Below are the code and all the weights of a small trained network. Each question names an input and a class and asks about switching units off, where a switched-off unit gives its printed mean instead of its output.

import numpy as np


def w(rows, s, z=0):
    codes = np.array(rows[::2]) - 128.0
    scale = np.full(codes.shape[1], s)
    scale[-1] = z or s
    return codes * scale


def f(y):
    return np.maximum(y, 0)


def log_softmax(a):
    a = a - a.max(-1, keepdims=True)
    return a - np.log(np.exp(a).sum(-1, keepdims=True))


def net(x, mask):
    res = np.array(x, float).reshape(1, 8) / 4 @ E
    y = f(res @ A[0][:, :-1].T + A[0][:, -1])
    res = res + np.where(mask, y, B[0][:, -1]) @ B[0][:, :-1]
    return log_softmax(res[-1] @ U[:, :-1].T + U[:, -1])


A, B = {}, {}
E = w([
[130,135,130,131,130,132],'x0',
[127,131,128,128,130,128],'x1',
[159,204,191,124,36,35],'x2',
[241,101,59,109,117,135],'x3',
[128,126,130,129,125,132],'x4',
[116,184,137,2,115,161],'x5',
[128,128,129,128,131,127],'x6',
[127,128,125,127,128,127],'x7',
],0.017)
A[0] = w([
[80,149,150,92,102,117,71],'n0',
[38,145,154,149,138,124,195],'n1',
[149,176,175,66,79,103,90],'n2',
[211,85,97,182,187,119,182],'n3',
[124,115,142,251,131,68,100],'n4',
[71,130,78,117,192,205,60],'n5',
[79,85,101,110,199,192,198],'n6',
[89,80,121,97,184,178,75],'n7',
[205,44,42,191,183,168,157],'n8',
[80,70,132,95,163,193,46],'n9',
[129,108,134,48,111,150,190],'n10',
[129,152,116,76,132,153,35],'n11',
[70,224,181,88,88,92,128],'n12',
[119,79,136,228,112,86,195],'n13',
[158,142,133,154,83,116,10],'n14',
[12,137,173,154,147,120,118],'n15',
[178,191,165,154,66,68,10],'n16',
[235,96,94,85,93,122,57],'n17',
[122,80,129,121,72,107,68],'n18',
[149,114,128,119,151,163,69],'n19',
[87,140,193,103,100,112,49],'n20',
[220,99,86,87,83,130,45],'n21',
[227,122,90,109,118,132,137],'n22',
[122,86,138,201,113,82,72],'n23',
[178,127,95,114,91,146,17],'n24',
[107,182,121,115,155,101,35],'n25',
[197,167,86,111,147,122,16],'n26',
[111,106,148,127,144,119,128],'n27',
[125,158,130,47,123,164,44],'n28',
[127,131,97,71,118,141,42],'n29',
[103,95,128,178,184,158,78],'n30',
[177,74,52,177,196,182,129],'n31',
[74,136,196,83,121,119,55],'n32',
[56,132,139,162,128,150,41],'n33',
[186,78,54,159,142,131,142],'n34',
[117,106,135,226,103,87,58],'n35',
],0.014,0.011)
B[0] = w([
[101,125,165,172,103,91,161],'n0',
[121,201,136,65,206,141,199],'n1',
[76,159,151,146,106,90,190],'n2',
[130,99,143,192,57,89,214],'n3',
[115,181,148,21,225,164,204],'n4',
[110,207,153,24,202,126,190],'n5',
[201,93,67,77,223,202,222],'n6',
[124,163,177,74,209,155,181],'n7',
[129,82,124,212,45,58,253],'n8',
[39,208,208,44,195,113,177],'n9',
[88,161,197,88,126,113,179],'n10',
[188,69,45,147,119,230,147],'n11',
[74,145,168,156,74,42,218],'n12',
[173,91,63,110,172,231,215],'n13',
[171,72,94,179,148,187,141],'n14',
[193,76,40,125,155,224,202],'n15',
[219,64,48,76,227,244,185],'n16',
[130,149,137,41,210,190,181],'n17',
[129,113,125,164,92,183,134],'n18',
[138,121,117,116,122,111,145],'n19',
[107,149,144,154,95,95,166],'n20',
[141,189,137,25,243,152,176],'n21',
[188,68,66,145,132,190,186],'n22',
[89,179,153,30,189,113,175],'n23',
[65,215,225,47,204,53,147],'n24',
[138,127,133,145,102,112,139],'n25',
[97,213,170,1,215,104,151],'n26',
[131,136,112,119,125,145,143],'n27',
[226,69,62,135,205,221,166],'n28',
[202,76,76,185,117,190,146],'n29',
[142,80,102,175,94,122,181],'n30',
[133,80,125,204,57,76,232],'n31',
[83,128,159,181,79,75,170],'n32',
[199,66,82,173,115,182,156],'n33',
[133,95,133,182,75,81,202],'n34',
[98,208,194,43,206,134,181],'n35',
],0.012,0.03)
U = w([
[172,53,12,152,177,210,159],'0',
[72,211,179,71,186,126,233],'1',
[59,123,169,250,38,8,2],'2',
],0.015,0.0038)

Each question gives the input, the list of numbers given to net, and the class t.
The units are the neurons (one row each of A and B). Each row of codes is followed by its name. A weight is (code - 128) times the scale printed after its matrix; where a second scale follows, it is the last column's (A, B and U).
mask holds one flag per neuron, in row order. A switched-off neuron (its flag False) gives its mean, the last column of its row in B, instead of its output. The means were averaged over made-up inputs and are rounded, as every weight is.
A unit's drop is (log p(t) with every unit on - log p(t) with that unit switched off) / (log p(t) with every unit on - log p(t) with every unit switched off).
unit that matters most: the unit with the biggest drop
top k neurons: the k neurons with the biggest drops, biggest first
drop of u: that unit's drop, to one decimal
input [2,-7,-8,-2,-5,2,-2,-1], class 1: top 2 neurons => [n9 n5]
input [3,-7,2,-4,1,-8,-2,-5], class 1: top 4 neurons => [n35 n4 n23 n6]
input [3,1,3,6,3,7,-7,6], class 1: unit that matters most => n24
input [-3,8,7,6,-5,1,4,-1], class 1: top 3 neurons => [n24 n26 n15]
input [2,-3,-6,4,2,-8,6,-7], class 2: top 2 neurons => [n8 n31]
input [0,3,-4,2,5,-7,8,-1], class 2: top 3 neurons => [n8 n31 n3]
input [8,4,5,0,-2,-4,1,-6], class 1: top 4 neurons => [n15 n35 n6 n4]
input [-7,7,1,5,-2,6,-6,-2], class 1: top 3 neurons => [n10 n15 n24]
input [-3,0,4,2,4,1,-3,7], class 1: top 2 neurons => [n15 n13]
input [-2,3,-1,-2,1,1,-5,-1], class 1: top 2 neurons => [n13 n16]
input [2,-2,7,1,2,-2,5,-6], class 0: top 4 neurons => [n16 n9 n14 n5]
input [-4,5,0,8,0,-2,1,-6], class 2: top 2 neurons => [n8 n6]
input [4,-1,-8,-2,0,2,-6,-4], class 1: top 3 neurons => [n9 n5 n7]
input [8,3,3,-5,-1,-8,-6,-3], class 1: top 4 neurons => [n35 n4 n23 n6]
input [4,8,3,-6,6,1,-6,4], class 2: unit that matters most => n12
input [-7,3,3,3,8,2,-2,6], class 1: drop of n13 => 0.1
input [-8,-2,-4,3,8,-4,-3,-2], class 2: drop of n8 => 0.3
input [5,-3,-7,2,-3,-7,-8,-1], class 2: drop of n31 => 0.2
